Below are the code and all the weights of a small trained network. Each question names an input and a class and asks about switching units off, where a switched-off unit gives its printed mean instead of its output.

import numpy as np


def w(rows, s, z=0):
    codes = np.array(rows[::2]) - 128.0
    scale = np.full(codes.shape[1], s)
    scale[-1] = z or s
    return codes * scale


def norm(h):
    return h / np.sqrt((h * h).mean(-1, keepdims=True) + 1e-5)


def f(y):
    return np.maximum(y, 0)


def log_softmax(a):
    a = a - a.max(-1, keepdims=True)
    return a - np.log(np.exp(a).sum(-1, keepdims=True))


def net(x, mask):
    res = np.array(x, float).reshape(1, 8) / 4 @ E
    u = 0
    for l in range(2):
        y = f(norm(res) @ A[l][:, :-1].T + A[l][:, -1])
        res = res + np.where(mask[u : u + 4], y, B[l][:, -1]) @ B[l][:, :-1]
        u += 4
    return log_softmax(norm(res)[-1] @ U[:, :-1].T + U[:, -1])


A, B = {}, {}
E = w([
[120,126,128,146,126,118,153,140],'x0',
[122,134,127,121,122,141,122,125],'x1',
[141,128,138,129,133,115,118,120],'x2',
[118,103,139,230,142,158,33,193],'x3',
[166,147,1,194,96,187,113,70],'x4',
[113,127,135,151,115,132,160,132],'x5',
[110,129,116,131,124,142,152,139],'x6',
[32,154,123,151,110,39,102,108],'x7',
],0.0087)
A[0] = w([
[85,70,143,138,185,160,98,117,245],'L0N0',
[194,190,141,87,114,172,177,133,220],'L0N1',
[146,156,61,151,102,127,152,79,181],'L0N2',
[193,77,136,108,122,154,115,254,214],'L0N3',
],0.0096,0.0012)
B[0] = w([
[98,129,165,116,122,80,103,181,187],'L0N0',
[180,84,101,124,193,59,127,185,229],'L0N1',
[166,141,128,85,2,139,89,117,213],'L0N2',
[73,66,157,151,65,183,154,101,255],'L0N3',
],0.0092,0.0068)
A[1] = w([
[56,138,84,125,109,54,100,105,206],'L1N0',
[126,86,146,135,128,107,111,63,151],'L1N1',
[142,156,50,254,129,210,60,144,5],'L1N2',
[48,151,139,147,146,96,184,138,223],'L1N3',
],0.0084,0.0026)
B[1] = w([
[83,250,161,155,154,150,145,151,253],'L1N0',
[143,76,50,132,78,130,178,75,167],'L1N1',
[128,101,179,40,223,71,196,99,237],'L1N2',
[189,116,98,129,180,133,64,76,239],'L1N3',
],0.014,0.0046)
U = w([
[134,29,133,74,181,114,200,106,248],'0',
[62,208,159,100,193,77,158,44,149],'1',
[44,36,190,218,56,210,93,133,35],'2',
[52,159,152,250,157,102,29,203,106],'3',
[206,88,4,125,47,160,155,116,11],'4',
[70,207,28,165,1,126,125,72,191],'5',
],0.013,0.0016)

Each question gives the input, the list of numbers given to net, and the class t.
The units are the neurons (one row each of A and B). Each row of codes is followed by its name. A weight is (code - 128) times the scale printed after its matrix; where a second scale follows, it is the last column's (A, B and U).
mask holds one flag per neuron, layer by layer. A switched-off neuron (its flag False) gives its mean, the last column of its row in B, instead of its output. The means were averaged over made-up inputs and are rounded, as every weight is.
A unit's drop is (log p(t) with every unit on - log p(t) with that unit switched off) / (log p(t) with every unit on - log p(t) with every unit switched off).
The circuit of an input: a set's keep is (log p(t) with only the set's units on - log p(t) with every unit switched off) / (log p(t) with every unit on - log p(t) with every unit switched off). Starting from all 8 units, units are removed one at a time, each time the one whose removal leaves the highest keep (on an exact tie, the one counted first), for as long as the keep stays at least 0.8.
circuit, biggest first: the units of the circuit, biggest drop first
most important unit: the unit with the biggest drop
k most important neurons: the k neurons with the biggest drops, biggest first
top k neurons in layer l: the k neurons of layer l with the biggest drops, biggest first
drop of u: that unit's drop, to one decimal
input [-6,7,6,1,-5,2,7,2], class 3: top neuron in layer 1 => (L1N2)
input [5,2,-1,1,-5,-1,4,-2], class 2: 3 most important neurons => (L0N3, L1N2, L0N1)
input [3,5,7,4,-6,-2,5,-5], class 2: 2 most important neurons => (L0N3, L1N2)
input [-2,8,4,6,-1,3,-6,-3], class 2: top 2 neurons in layer 0 => (L0N3, L0N0)
input [-4,-8,-2,1,-8,-1,-4,-5], class 2: circuit, biggest first => (L0N3, L1N2)
input [0,8,-5,-8,3,-7,-6,0], class 4: top 3 neurons in layer 0 => (L0N1, L0N2, L0N0)
input [-7,2,-6,1,-8,7,-6,4], class 3: 2 most important neurons => (L1N2, L0N0)
input [3,0,8,-8,1,2,7,5], class 5: 2 most important neurons => (L1N2, L0N2)
input [2,-6,8,0,1,0,-8,8], class 5: 3 most important neurons => (L1N2, L1N1, L0N1)
input [-1,8,5,-7,2,-8,-7,-5], class 4: 2 most important neurons => (L1N2, L0N2)
input [-1,0,-1,2,-8,2,-4,0], class 2: circuit, biggest first => (L1N2, L0N3)
input [3,4,-1,-8,1,-1,-5,-5], class 4: top 2 neurons in layer 1 => (L1N2, L1N0)
input [4,3,2,3,2,4,4,-1], class 0: 2 most important neurons => (L1N2, L1N0)
input [-1,-1,-3,2,-5,3,-3,-4], class 2: top neuron in layer 1 => (L1N2)
input [-2,1,8,7,1,-6,5,3], class 1: 2 most important neurons => (L1N2, L0N1)
input [-6,-5,-3,2,-6,5,8,-5], class 2: 2 most important neurons => (L0N3, L1N2)
input [7,6,-7,2,-3,7,-3,-8], class 2: 2 most important neurons => (L0N3, L1N2)
input [6,-5,-8,3,3,-7,-6,-7], class 0: drop of L1N2 => 0.8
input [6,4,-5,7,3,7,0,7], class 1: drop of L1N2 => 0.6
input [-6,5,1,4,2,6,8,-5], class 0: drop of L1N2 => 1.3
input [5,5,5,7,-6,2,-3,-4], class 2: most important unit => L0N3
input [-8,-8,-3,-2,2,5,-6,2], class 5: drop of L0N1 => 0.0
